Here is a tiny trained network, its code and every weight. The questions are about switching its units off for an input and a class, where a switched-off unit gives its printed mean instead of its output.

import numpy as np


def w(rows, s, z=0):
    codes = np.array(rows[::2]) - 128.0
    scale = np.full(codes.shape[1], s)
    scale[-1] = z or s
    return codes * scale


def norm(h):
    return h / np.sqrt((h * h).mean(-1, keepdims=True) + 1e-5)


def f(y):
    return np.maximum(y, 0)


def log_softmax(a):
    a = a - a.max(-1, keepdims=True)
    return a - np.log(np.exp(a).sum(-1, keepdims=True))


def net(x, mask):
    res = np.array(x, float).reshape(1, 6) / 4 @ E
    u = 0
    for l in range(2):
        y = f(norm(res) @ A[l][:, :-1].T + A[l][:, -1])
        res = res + np.where(mask[u : u + 6], y, B[l][:, -1]) @ B[l][:, :-1]
        u += 6
    return log_softmax(norm(res)[-1] @ U[:, :-1].T + U[:, -1])


A, B = {}, {}
E = w([
[205,86,233,128,233,227,117],'x0',
[88,16,141,132,38,67,114],'x1',
[224,118,165,143,88,114,254],'x2',
[105,154,114,101,211,149,112],'x3',
[214,179,215,151,91,226,72],'x4',
[118,59,165,139,117,108,101],'x5',
],0.0029)
A[0] = w([
[115,105,191,172,164,116,72,51],'0.n0',
[127,114,132,160,1,111,166,5],'0.n1',
[126,199,73,87,166,155,69,29],'0.n2',
[108,200,88,141,125,179,85,11],'0.n3',
[47,104,32,96,119,66,182,1],'0.n4',
[115,136,52,73,114,55,155,66],'0.n5',
],0.0062,0.0032)
B[0] = w([
[103,94,107,49,109,130,135,165],'0.n0',
[237,80,172,254,29,135,83,210],'0.n1',
[151,179,191,205,53,198,129,184],'0.n2',
[74,225,162,197,190,129,20,168],'0.n3',
[77,88,23,125,177,6,223,252],'0.n4',
[68,93,120,154,218,94,151,231],'0.n5',
],0.0061,0.0039)
A[1] = w([
[200,133,152,115,185,177,214,31],'1.n0',
[82,57,187,62,167,127,70,61],'1.n1',
[210,143,187,101,176,176,203,63],'1.n2',
[120,253,165,106,116,171,44,3],'1.n3',
[219,133,154,96,188,153,210,39],'1.n4',
[94,207,108,200,116,124,62,120],'1.n5',
],0.0061,0.0038)
B[1] = w([
[254,218,43,25,102,160,210,214],'1.n0',
[65,120,166,27,63,155,78,187],'1.n1',
[178,181,24,37,104,124,216,246],'1.n2',
[69,186,97,207,219,80,144,232],'1.n3',
[213,199,25,50,179,228,196,219],'1.n4',
[164,157,207,136,176,188,114,254],'1.n5',
],0.0075,0.0029)
U = w([
[2,37,14,196,223,22,219,189],'0',
[12,22,209,25,96,225,20,41],'1',
[29,233,205,231,243,245,22,175],'2',
[206,32,205,245,33,154,82,150],'3',
[227,196,19,18,174,247,232,8],'4',
],0.0074,0.0018)

Each question gives the input, the list of numbers given to net, and the class t.
The units are the neurons (one row each of A and B). Each row of codes is followed by its name. A weight is (code - 128) times the scale printed after its matrix; where a second scale follows, it is the last column's (A, B and U).
mask holds one flag per neuron, layer by layer. A switched-off neuron (its flag False) gives its mean, the last column of its row in B, instead of its output. The means were averaged over made-up inputs and are rounded, as every weight is.
A unit's drop is (log p(t) with every unit on - log p(t) with that unit switched off) / (log p(t) with every unit on - log p(t) with every unit switched off).
The circuit of an input: a set's keep is (log p(t) with only the set's units on - log p(t) with every unit switched off) / (log p(t) with every unit on - log p(t) with every unit switched off). Starting from all 12 units, units are removed one at a time, each time the one whose removal leaves the highest keep (on an exact tie, the one counted first), for as long as the keep stays at least 0.8.
circuit, biggest first: the units of the circuit, biggest drop first
unit that matters most: the unit with the biggest drop
k most important neurons: the k neurons with the biggest drops, biggest first
top k neurons in layer l: the k neurons of layer l with the biggest drops, biggest first
drop when u is switched off: that unit's drop, to one decimal
input [-7,-8,7,2,-1,1], class 0: unit that matters most : 0.n5
input [-6,-7,-8,5,-4,8], class 2: circuit, biggest first : [0.n2 1.n5]
input [2,-3,-6,-2,0,7], class 1: circuit, biggest first : [0.n0 1.n1]
input [4,6,3,-5,7,-5], class 3: circuit, biggest first : [0.n1 1.n4]
input [8,8,5,3,-6,0], class 4: top 2 neurons in layer 0 : [0.n4 0.n5]
input [7,7,2,8,7,6], class 1: 2 most important neurons : [1.n1 0.n0]
input [0,7,-6,-3,6,4], class 1: top 2 neurons in layer 0 : [0.n0 0.n2]
input [2,4,-3,6,4,1], class 1: 2 most important neurons : [0.n0 1.n1]
input [-5,-4,-8,-3,-4,-7], class 2: top 3 neurons in layer 0 : [0.n3 0.n2 0.n0]
input [1,0,-3,-4,2,-7], class 2: drop when 0.n5 is switched off : 0.0
input [2,6,5,-4,7,-2], class 3: drop when 0.n1 is switched off : 0.4
input [1,5,-8,-4,8,0], class 1: drop when 1.n2 is switched off : -0.1
input [4,8,-6,3,-3,-2], class 1: drop when 1.n1 is switched off : 0.2
input [1,2,4,-7,-4,2], class 3: circuit, biggest first : [0.n1]
